Below is a small trained network, with its code and all its weights. Each question gives an input and a class and asks what happens when units are switched off, that is, made to give their printed mean instead of their output.

import numpy as np


def w(rows, s, z=0):
    codes = np.array(rows[::2]) - 128.0
    scale = np.full(codes.shape[1], s)
    scale[-1] = z or s
    return codes * scale


def f(y):
    return np.maximum(y, 0)


def log_softmax(a):
    a = a - a.max(-1, keepdims=True)
    return a - np.log(np.exp(a).sum(-1, keepdims=True))


def net(x, mask):
    res = np.array(x, float).reshape(1, 3) / 4 @ E
    y = f(res @ A[0][:, :-1].T + A[0][:, -1])
    res = res + np.where(mask, y, B[0][:, -1]) @ B[0][:, :-1]
    return log_softmax(res[-1] @ U[:, :-1].T + U[:, -1])


A, B = {}, {}
E = w([
[77,59,93,67,155,48,144,132,59,38],'x0',
[18,146,185,115,81,112,18,132,105,151],'x1',
[74,245,74,180,188,72,151,70,133,160],'x2',
],0.012)
A[0] = w([
[80,202,80,162,162,120,177,94,164,176,40],'n0',
[167,178,162,187,111,234,102,85,187,184,90],'n1',
[84,140,169,153,88,90,32,76,93,127,165],'n2',
[254,170,80,140,148,73,139,128,146,113,255],'n3',
[82,180,56,136,175,88,153,80,120,158,167],'n4',
[189,86,203,86,104,163,140,200,112,138,74],'n5',
[106,154,139,59,122,87,182,98,61,78,58],'n6',
[199,99,42,171,163,130,151,81,175,66,149],'n7',
],0.0091,0.0043)
B[0] = w([
[134,143,183,92,142,137,68,114,186,94,212],'n0',
[154,84,122,112,104,81,131,77,13,75,248],'n1',
[148,104,173,230,67,106,140,95,166,207,210],'n2',
[148,87,109,136,45,152,116,146,156,151,221],'n3',
[141,176,170,102,96,104,94,200,112,70,217],'n4',
[131,175,190,98,125,77,76,148,223,77,207],'n5',
[130,90,114,103,146,100,106,74,102,117,177],'n6',
[150,117,130,157,5,103,175,118,174,178,211],'n7',
],0.011,0.015)
U = w([
[178,178,207,86,147,127,58,165,180,82,111],'0',
[173,74,146,96,125,69,124,69,8,91,142],'1',
[137,129,157,188,85,132,136,113,177,222,107],'2',
[127,131,157,171,97,169,109,158,113,106,254],'3',
[115,106,78,180,211,172,121,126,164,129,105],'4',
[81,130,116,118,140,177,183,82,91,166,89],'5',
[111,155,68,112,182,196,149,179,84,176,92],'6',
],0.011,0.0086)

Each question gives the input, the list of numbers given to net, and the class t.
The units are the neurons (one row each of A and B). Each row of codes is followed by its name. A weight is (code - 128) times the scale printed after its matrix; where a second scale follows, it is the last column's (A, B and U).
mask holds one flag per neuron, in row order. A switched-off neuron (its flag False) gives its mean, the last column of its row in B, instead of its output. The means were averaged over made-up inputs and are rounded, as every weight is.
A unit's drop is (log p(t) with every unit on - log p(t) with that unit switched off) / (log p(t) with every unit on - log p(t) with every unit switched off).
The circuit of an input: a set's keep is (log p(t) with only the set's units on - log p(t) with every unit switched off) / (log p(t) with every unit on - log p(t) with every unit switched off). Starting from all 8 units, units are removed one at a time, each time the one whose removal leaves the highest keep (on an exact tie, the one counted first), for as long as the keep stays at least 0.8.
circuit, biggest first: the units of the circuit, biggest drop first
top k neurons: the k neurons with the biggest drops, biggest first
drop when u is switched off: that unit's drop, to one decimal
input [-5,-4,-4], class 1: top 2 neurons	[n1, n2]
input [8,4,8], class 0: circuit, biggest first	[n4]
input [3,5,-4], class 2: circuit, biggest first	[n1, n2]
input [-3,-2,3], class 3: top 4 neurons	[n5, n6, n3, n2]
input [-5,-5,4], class 1: top 3 neurons	[n1, n2, n5]
input [-4,-2,3], class 1: top 2 neurons	[n1, n5]
input [6,-8,6], class 2: top 2 neurons	[n7, n1]
input [4,-7,-2], class 2: top 2 neurons	[n1, n7]
input [-1,0,1], class 3: top 3 neurons	[n1, n5, n2]
input [-6,5,1], class 1: top 2 neurons	[n1, n7]
input [-3,4,7], class 0: top 2 neurons	[n0, n4]
input [6,8,-6], class 2: top 3 neurons	[n2, n1, n4]
input [2,0,-2], class 3: top 2 neurons	[n1, n0]
input [-1,5,0], class 2: circuit, biggest first	[n2]
input [5,6,2], class 2: drop when n1 is switched off	1.1
input [6,5,-7], class 0: drop when n1 is switched off	1.1
input [-7,-3,-1], class 1: drop when n1 is switched off	1.0
